Each row has a class, written after it.
31 -23 9 -16 17 12 -8 -12 2 -33 31 0 -17 5 0 -11 -2 15 -7 12 -7 1 1 3 4 -35 5 69 -33 -8 34 9 1 -17 6 -13 41 20 -10 -> q462
-3 13 36 17 40 5 -2 -4 -32 8 -6 4 14 -27 0 -19 -16 -25 -1 -8 -11 6 23 -5 -14 -45 16 3 -5 29 -14 32 -5 13 -30 8 -1 29 6 -> q877
-32 18 29 2 -21 23 -8 24 -18 -22 34 7 -13 -3 -22 23 7 -23 -13 -31 4 -29 18 7 4 -4 -20 -4 -8 22 -45 18 -8 10 7 15 -28 -16 31 -> q58
-1 -10 11 -8 -5 22 -15 -13 -17 6 24 14 13 -19 6 10 12 -5 -2 2 7 6 11 22 -13 -3 -19 17 -15 10 -25 6 -12 17 5 25 7 25 1 -> q31
7 -12 12 -21 -6 10 -18 38 -46 -13 -15 15 -24 35 1 17 -7 -31 -30 -27 -23 1 -5 -27 11 -52 -6 34 0 0 -15 27 43 40 37 -34 -3 -29 -26 -> q873
7 0 35 24 -2 52 10 44 -38 -29 12 25 7 -18 -25 12 -7 -23 -25 -40 -10 10 18 0 -21 -21 0 7 15 33 -20 16 -18 43 -9 -6 -28 -33 24 -> q341
-10 -18 5 -13 -2 -19 -18 -40 25 28 -5 5 -13 -18 0 -47 -13 16 12 22 12 -10 14 -30 -24 -19 33 8 -22 0 -15 -2 28 -13 -45 5 47 66 5 -> q31
-69 37 -37 4 -82 -4 -25 23 -28 -5 -33 -1 23 38 -21 44 22 -5 -11 -22 10 -5 1 -12 3 18 -21 -71 16 19 -32 -27 8 31 47 -20 -34 -94 -12 -> q349
25 -12 23 -51 2 -31 15 -2 -12 1 9 7 -8 45 -19 -20 40 9 -11 5 24 7 14 -14 18 -57 -20 29 -39 7 -46 54 20 2 5 -14 32 -3 -23 -> q341
-10 45 4 -4 0 -50 17 -22 33 1 27 -12 11 -15 -20 0 21 40 -10 9 41 -15 -46 -19 -9 -25 25 -54 -38 22 -23 -2 -1 -34 36 4 36 27 -4 -> q462
12 4 19 12 19 30 10 19 -21 -30 18 -24 1 -12 -26 -5 -16 -12 0 -27 -18 -1 -12 4 -6 -12 19 21 12 23 22 11 -8 -10 -2 -19 -3 -28 6 -> q143
-33 -1 59 23 -24 36 -21 38 -11 -44 37 -17 -45 15 -36 57 8 -31 -36 -54 -9 -53 57 -30 -6 -12 7 37 -21 31 -47 28 13 0 -3 -10 -37 -10 35 -> q10
-28 46 -11 12 -16 -19 -2 0 0 -9 -6 -10 9 -3 -10 40 5 8 8 -18 -10 -16 -46 -10 5 3 18 -65 -4 10 7 -19 -3 -1 44 -16 -8 -3 -19 -> q877
5 -10 -5 -49 -22 -28 -10 -9 -11 -11 8 8 -3 65 2 23 45 12 -13 9 23 -18 15 2 28 -29 -42 46 -36 -13 -29 19 15 2 32 -18 9 10 -35 -> q10
-19 -22 21 15 -2 3 -9 6 -5 16 -38 -2 -9 -7 -4 -50 -21 3 6 -14 -3 -9 13 -40 -21 -20 40 -8 11 22 -14 -1 30 5 -41 -16 15 3 16 -> q873
-12 -17 30 -31 -9 27 -23 19 -60 -5 30 7 -3 8 -19 2 17 -47 -39 -2 13 15 61 13 0 -48 -41 49 -24 8 -53 71 4 28 15 -7 -16 -24 -8 -> q143
7 -42 28 -21 23 6 -14 -4 -39 4 -32 -2 -19 20 4 -35 -15 -53 -7 0 -29 11 51 -33 -18 -69 21 57 4 28 17 26 36 17 -32 -12 16 -7 -8 -> q31
-25 15 32 6 -9 15 3 21 -17 -1 46 1 8 -7 -24 4 30 11 -19 -7 19 -2 5 3 -8 -10 -9 -21 -19 13 -50 27 -12 5 0 11 -13 3 31 -> q589
-19 14 24 21 27 -27 11 -23 32 34 5 -10 -1 -31 -18 -75 -5 51 19 22 19 -12 -12 -39 -34 -5 63 -48 -10 9 -19 -4 13 -38 -57 7 33 64 35 -> q589
-14 -1 -12 23 -15 21 5 21 0 -7 -1 17 14 -19 4 -32 -15 27 -8 3 1 9 -26 -9 -18 -1 19 -23 23 -9 15 -30 -10 12 -22 -19 -19 0 22 -> q589
-18 -5 -3 24 3 2 -11 -2 -12 16 -40 12 10 -10 -3 -47 -38 -7 -5 10 -1 8 23 -28 -28 -33 37 -2 29 17 0 -11 18 10 -56 -19 3 -13 10 -> q349
-21 25 16 23 0 14 11 16 -11 -1 35 0 19 -18 -13 8 24 20 -5 -10 14 0 -13 8 -17 7 10 -47 -3 21 -25 7 -24 8 -2 15 -14 8 29 -> q589
26 -24 20 -7 19 18 -11 13 -34 4 31 15 0 -10 16 1 -4 -18 -10 -2 -1 19 22 24 8 -33 -33 55 -4 -23 -17 38 -4 29 0 12 -1 41 -7 -> q709
40 8 -6 -24 38 -36 16 -30 44 -12 46 6 14 10 15 13 22 46 15 7 24 -21 -57 14 25 -24 5 33 -49 -8 -5 16 -16 -11 22 -3 51 67 -19 -> q462
2 -23 -33 -19 -22 25 -25 2 -18 -5 -24 45 -12 -4 35 -16 -35 -5 2 16 -21 18 5 19 7 -2 -23 48 17 -41 36 -29 1 37 3 -23 -12 14 -13 -> q58
-25 -3 12 22 -33 46 -20 25 -20 -34 16 17 -8 10 -7 67 11 -11 -13 -37 -12 -29 34 7 -7 15 -9 26 -3 14 -9 -8 -9 30 18 -11 -39 2 10 -> q10
-4 -1 -44 -12 -44 19 -1 -1 1 -33 4 11 27 15 11 37 23 33 2 5 2 18 -16 34 13 18 -31 2 -7 -2 48 -44 -37 12 51 -20 4 -28 -19 -> q462
18 -16 33 -29 30 15 -30 39 -70 -23 -25 19 -26 26 19 -4 -44 -84 -51 -12 -56 19 30 -27 19 -114 -14 97 -2 -13 9 55 36 50 8 -46 -17 -11 -45 -> q877
-8 27 -8 12 0 -4 -3 -11 -4 -15 -6 -29 7 3 -12 6 -1 25 28 -11 -21 -10 -18 -3 5 8 15 -27 -3 14 36 -19 -11 -24 3 -7 12 3 -8 -> q877
8 6 38 -2 37 -29 18 -26 24 -8 27 -25 -12 -11 -29 -43 4 22 -4 9 18 -16 4 -30 -16 -51 48 9 -40 35 0 22 8 -57 -27 7 57 31 17 -> q462
-33 15 -25 39 -70 45 2 33 38 -55 11 15 15 -12 -5 41 -4 25 -13 -40 5 -29 -25 7 -3 28 5 -28 13 13 16 -62 -40 14 23 -21 -45 -38 27 -> q462
-27 36 2 -1 -21 -30 0 7 -2 13 -5 -18 5 10 -20 10 21 27 0 -20 17 -13 -39 -24 -1 3 12 -69 -12 18 -36 -2 19 -9 37 -1 17 -12 -6 -> q873
-36 -22 38 -13 -11 19 -21 17 -62 12 1 16 -3 13 -21 1 17 -41 -37 1 3 17 80 -3 -6 -50 -13 17 -12 30 -46 49 18 29 -11 -8 -9 -20 20 -> q405
-29 10 -9 16 -9 -20 4 -19 15 39 -17 0 20 -28 -3 -65 3 61 19 31 22 14 -12 -18 -31 13 34 -62 3 0 -2 -27 0 -17 -32 -2 21 35 21 -> q589
18 5 15 -22 41 -44 -4 -27 3 24 19 -6 -22 -4 -14 -4 -5 21 11 25 12 6 -43 -20 -5 -16 49 13 -23 2 -16 9 46 -23 15 -14 63 69 -13 -> q527
24 -35 -28 -35 -23 7 -31 -19 -31 20 29 25 -4 0 34 21 30 18 11 31 11 33 28 48 20 17 -69 43 -24 -58 -5 22 -4 25 43 18 20 48 -38 -> q709
-3 6 -19 -31 -1 -32 -21 -36 4 21 23 0 -17 4 -2 27 21 39 22 33 3 -2 -29 12 17 22 14 -16 -37 -24 6 -12 30 -11 47 -10 54 69 -31 -> q405
5 9 -24 11 22 -14 -15 -12 -17 21 -35 17 0 -1 18 5 -29 -11 15 6 -23 10 -18 -13 -10 -11 42 -2 16 4 22 -16 29 34 4 -26 17 16 -29 -> q349
36 21 -41 -36 11 -33 10 -42 27 9 42 -12 33 4 11 13 39 71 39 22 37 1 -75 49 28 39 -21 -12 -35 -24 -5 4 -30 -18 49 2 41 47 -38 -> q143
19 9 -46 -14 -32 14 7 19 -18 -33 4 33 44 35 23 60 27 24 -12 -9 6 3 -40 47 32 15 -63 29 10 -24 16 -40 -37 35 56 -25 -27 -25 -34 -> q10
23 -16 16 -22 14 22 -4 11 -43 -19 16 -15 -12 8 -14 -14 -9 -28 -20 -5 -15 16 21 8 6 -42 -14 56 -9 6 15 36 5 -2 3 -24 4 -26 -17 -> q143
-34 29 19 6 -15 -19 6 -20 -6 15 26 -3 28 -27 -30 5 36 35 -14 16 47 -4 14 7 -25 7 -16 -47 -27 30 -44 -3 -19 -36 2 24 15 24 12 -> q10
-19 42 42 17 29 -23 4 12 -5 -11 -5 -23 -12 -2 -29 7 -17 -26 -6 -36 -19 -35 -23 -48 -4 -51 47 -33 -7 36 -20 23 23 -9 3 -16 -6 7 3 -> q877
-17 -54 22 24 4 22 -11 38 -62 11 -69 22 -22 23 7 -30 -49 -78 -26 -30 -34 13 71 -50 -24 -60 56 64 51 40 3 -3 41 62 -53 -63 -38 -52 31 -> q527
-16 -3 -20 -13 -10 -31 -21 -43 7 41 -22 11 12 -13 -4 -61 -10 39 2 57 31 23 23 -13 -19 -17 6 -9 -12 -11 -17 -1 22 -23 -44 -4 49 28 -10 -> q349
-56 -11 13 -3 -45 43 -32 48 -55 -23 -19 24 -10 29 4 25 0 -58 -9 -50 -15 -17 49 -2 1 -12 -29 14 18 26 -36 17 1 70 16 -7 -67 -56 23 -> q58
-29 -9 47 -2 1 1 -8 9 -19 -10 8 -35 -30 27 -49 -8 7 -22 -9 -16 -18 -27 48 -35 4 -29 31 5 -14 36 -13 25 38 -30 -27 -14 16 -24 33 -> q405
-8 -14 39 -14 22 14 -19 6 -35 3 6 19 -29 1 2 -18 -19 -45 -5 -10 -13 -13 45 -11 -5 -46 4 49 -11 14 -27 45 24 32 -25 4 -2 28 18 -> q58
37 -5 20 6 52 18 5 35 -34 -11 8 26 -13 -8 17 -15 -36 -24 -23 -8 -40 14 -44 -17 -5 -56 34 49 16 -16 24 12 20 37 4 -31 -6 19 -10 -> q589
-49 6 6 28 -44 1 6 35 -34 -4 -32 -34 20 27 -26 -2 13 -4 9 -45 -6 -7 27 -27 -7 -4 7 -54 38 33 2 -9 -2 7 2 -7 -28 -75 30 -> q709
-16 6 -26 -47 -36 -37 -9 -53 17 19 23 -18 15 6 -19 -9 49 59 17 44 39 16 -11 15 -2 22 -30 -36 -43 -5 -8 -14 -2 -52 22 26 63 22 -18 -> q31
-1 -19 14 -29 -13 13 -19 2 -23 -23 32 -4 -22 18 -35 6 17 5 -25 14 -6 11 26 10 17 -18 -25 30 -27 -5 2 23 13 -32 6 -13 26 -14 -1 -> q405
-21 14 20 30 11 -20 24 45 -41 4 -38 -20 50 34 -12 -18 3 -23 3 -58 1 -8 -5 -32 -5 -53 12 -39 47 41 -25 26 -8 39 -10 -10 -38 -64 33 -> q709
-24 25 16 1 -17 -30 -1 -22 42 13 31 -31 3 -26 -38 -43 16 69 2 16 49 -16 -36 -17 -12 8 3 -61 -38 1 -49 5 10 -72 -17 22 52 32 18 -> q873
-22 -18 1 -4 -27 6 -9 -3 -6 12 -30 14 9 -12 0 -43 -15 -7 -17 7 8 12 24 -21 -27 -32 6 -1 11 16 -9 -14 8 4 -29 -4 -4 -10 12 -> q31
4 -7 11 -23 12 -17 -18 -11 -6 7 3 2 -21 7 4 5 -7 -23 -2 0 -12 -10 -12 -26 -7 -37 25 24 -19 -3 -7 13 41 13 19 -5 26 38 -20 -> q31
34 -12 3 15 33 7 17 15 -30 -3 -2 -7 19 -18 10 -32 -24 -1 2 -3 -17 28 -16 9 -4 -29 3 16 33 0 46 -4 -12 0 -15 -2 9 1 -1 -> q709
33 17 5 -6 46 -26 29 5 -2 2 6 -6 44 11 6 -11 8 27 9 -16 15 1 -75 7 17 -30 1 -6 -1 10 -15 16 -10 4 2 -1 30 7 -8 -> q873
-35 16 -1 -1 -56 3 -4 0 25 -37 34 -25 -8 31 -36 36 40 35 0 -22 12 -37 8 -7 12 12 -1 -15 -40 19 -5 -14 -11 -32 32 -9 13 -32 16 -> q462
-43 -1 28 12 -9 9 -8 16 -24 -18 3 -30 -8 23 -47 6 9 -10 -4 -26 -16 -21 27 -24 -3 -12 33 -22 1 38 0 7 17 -18 -15 -12 6 -42 34 -> q405
-10 -4 9 -29 -5 -13 -22 9 -11 0 16 11 -42 37 -6 17 19 0 0 -3 -13 -14 -10 -28 10 -22 17 15 -30 -19 -18 26 45 23 36 -30 8 35 -20 -> q589
-79 17 -18 -3 -68 -10 -39 -14 -27 31 -19 -4 19 35 -18 29 43 7 12 4 26 0 67 -2 -9 19 -16 -55 -18 31 -51 14 11 31 10 2 -2 -28 6 -> q349
16 17 -10 1 43 -31 22 -25 13 13 19 -1 39 -2 6 6 14 39 32 6 12 -6 -62 27 18 9 32 -24 -8 3 5 -13 -10 -1 3 2 41 52 2 -> q405
-21 7 12 -16 -40 36 -18 8 -13 -15 63 0 -16 1 -26 51 35 -5 -10 -20 18 -19 22 26 9 17 -31 10 -40 6 -53 38 -9 7 34 2 -16 3 1 -> q143
14 -13 -10 6 2 22 2 4 -26 -20 -18 10 9 -1 6 3 -13 5 -8 6 -22 13 7 7 -8 0 -1 31 19 8 56 -43 -9 -1 -5 -25 1 -5 -12 -> q10
-32 -3 -6 34 -51 24 12 29 -20 1 -56 17 25 -14 -16 -30 -12 11 1 -21 1 14 21 -24 -34 4 24 -50 44 35 6 -40 -8 37 -18 -29 -30 -55 25 -> q341
-12 -18 34 -26 9 15 -28 8 -37 0 7 21 -39 16 4 -7 -12 -49 -9 -12 -15 -13 56 -12 4 -43 -8 57 -16 8 -32 48 27 39 -15 0 -8 23 11 -> q58
-38 22 13 16 -27 25 6 35 -25 -10 30 4 27 0 -25 22 36 14 -21 -15 17 7 0 9 -15 0 -24 -46 3 18 -34 17 -26 16 18 6 -39 -38 31 -> q589
-29 4 -37 25 -56 68 -30 41 -43 -30 -8 34 32 14 6 72 -4 -23 -17 -27 -20 17 25 39 6 24 -46 8 33 4 9 -19 -27 71 26 -21 -56 -71 1 -> q349
-30 -12 26 8 -26 0 -7 7 -4 -5 -20 5 -13 0 -23 -30 -10 0 -32 0 14 -17 47 -40 -26 -38 12 14 -1 16 -21 -5 21 -21 -37 -22 -10 -3 17 -> q10
-33 34 -59 19 -74 -12 9 -18 37 5 4 4 32 -35 -14 10 21 90 31 12 36 11 -42 20 -15 83 4 -103 -5 -9 22 -71 -30 -10 26 2 28 15 -1 -> q341
-3 -21 -22 36 -9 17 4 20 -18 13 -47 15 28 -27 32 -31 -40 0 18 -13 -15 22 -8 0 -16 -2 17 -10 57 -6 41 -39 -8 43 -19 -19 -24 7 9 -> q709
-22 19 -19 -42 -46 -39 2 6 -17 12 -17 -12 39 73 -8 15 62 33 3 -10 38 -3 -12 4 34 -13 -51 -33 -18 2 -54 17 6 20 45 -10 10 -46 -19 -> q873
0 8 29 -38 21 -44 -21 -20 -6 17 19 -11 -42 23 -29 -15 1 -17 -28 26 8 -7 20 -42 4 -70 9 28 -48 1 -50 61 63 -31 -7 -12 45 20 -21 -> q349
25 -5 5 -6 24 -6 -11 0 2 -10 26 10 -35 1 -4 34 -17 -2 0 -2 -10 -7 -42 -15 1 1 47 32 -7 -5 2 1 38 4 24 -23 29 47 -8 -> q527
-16 49 -8 6 -10 -33 16 -5 21 -3 12 -18 38 36 -29 23 30 32 9 -23 31 -30 -38 0 18 -7 -7 -43 -13 25 -48 11 -12 -17 0 0 4 -35 9 -> q349
11 -26 -1 12 -4 8 -4 10 1 3 -6 10 -5 -20 14 -32 -30 3 -1 1 -5 8 7 -5 -3 -19 3 21 18 -23 13 -3 9 8 -25 -11 -1 32 6 -> q709
3 18 -77 -19 -39 -16 6 -21 2 11 -24 20 73 22 44 41 35 40 34 5 19 26 -54 52 16 42 -36 -40 13 -10 26 -52 -38 53 56 4 4 0 -35 -> q31
-2 -9 8 -32 -21 1 -16 27 -24 -19 -10 10 -12 81 -10 20 11 -43 -31 -20 -9 -14 48 -17 34 -71 -33 68 -12 5 -40 56 37 31 -6 -36 -18 -54 -12 -> q349
0 26 -13 -29 -6 -28 8 -4 -7 -6 -7 0 34 38 5 12 27 11 0 -1 9 1 -22 11 33 -34 -35 -7 -17 -3 -15 18 -12 6 23 -13 -4 -10 -24 -> q877
-15 23 -28 -8 -28 1 -8 3 -13 1 8 1 3 -2 -1 41 13 7 10 -13 3 -3 -40 13 3 25 6 -30 -2 -7 -3 -14 -1 23 68 -23 -12 -5 -30 -> q143
-25 10 -4 2 -28 38 -10 18 -47 -8 29 10 33 -17 -15 28 20 -13 -19 -11 19 19 10 36 -12 4 -39 -17 -1 12 -30 25 -32 32 37 1 -30 -37 0 -> q143
29 20 7 32 68 -1 32 20 -22 -2 -28 12 55 3 11 -21 -36 -25 -3 -23 -10 9 -42 -3 -6 -58 30 14 49 32 3 4 -11 36 -42 -14 -14 -32 9 -> q349
23 6 40 -16 43 -27 6 -2 2 -10 24 8 -28 -6 -10 -19 -11 -20 -37 3 8 -9 -10 -40 -9 -91 34 37 -36 14 -23 43 30 -7 9 -15 31 34 -10 -> q462
6 27 -17 -6 12 -42 22 -33 27 19 3 -13 49 8 4 0 28 42 32 -1 29 -11 -57 8 -1 5 12 -45 -7 17 -13 -15 -18 -7 7 20 28 25 1 -> q31
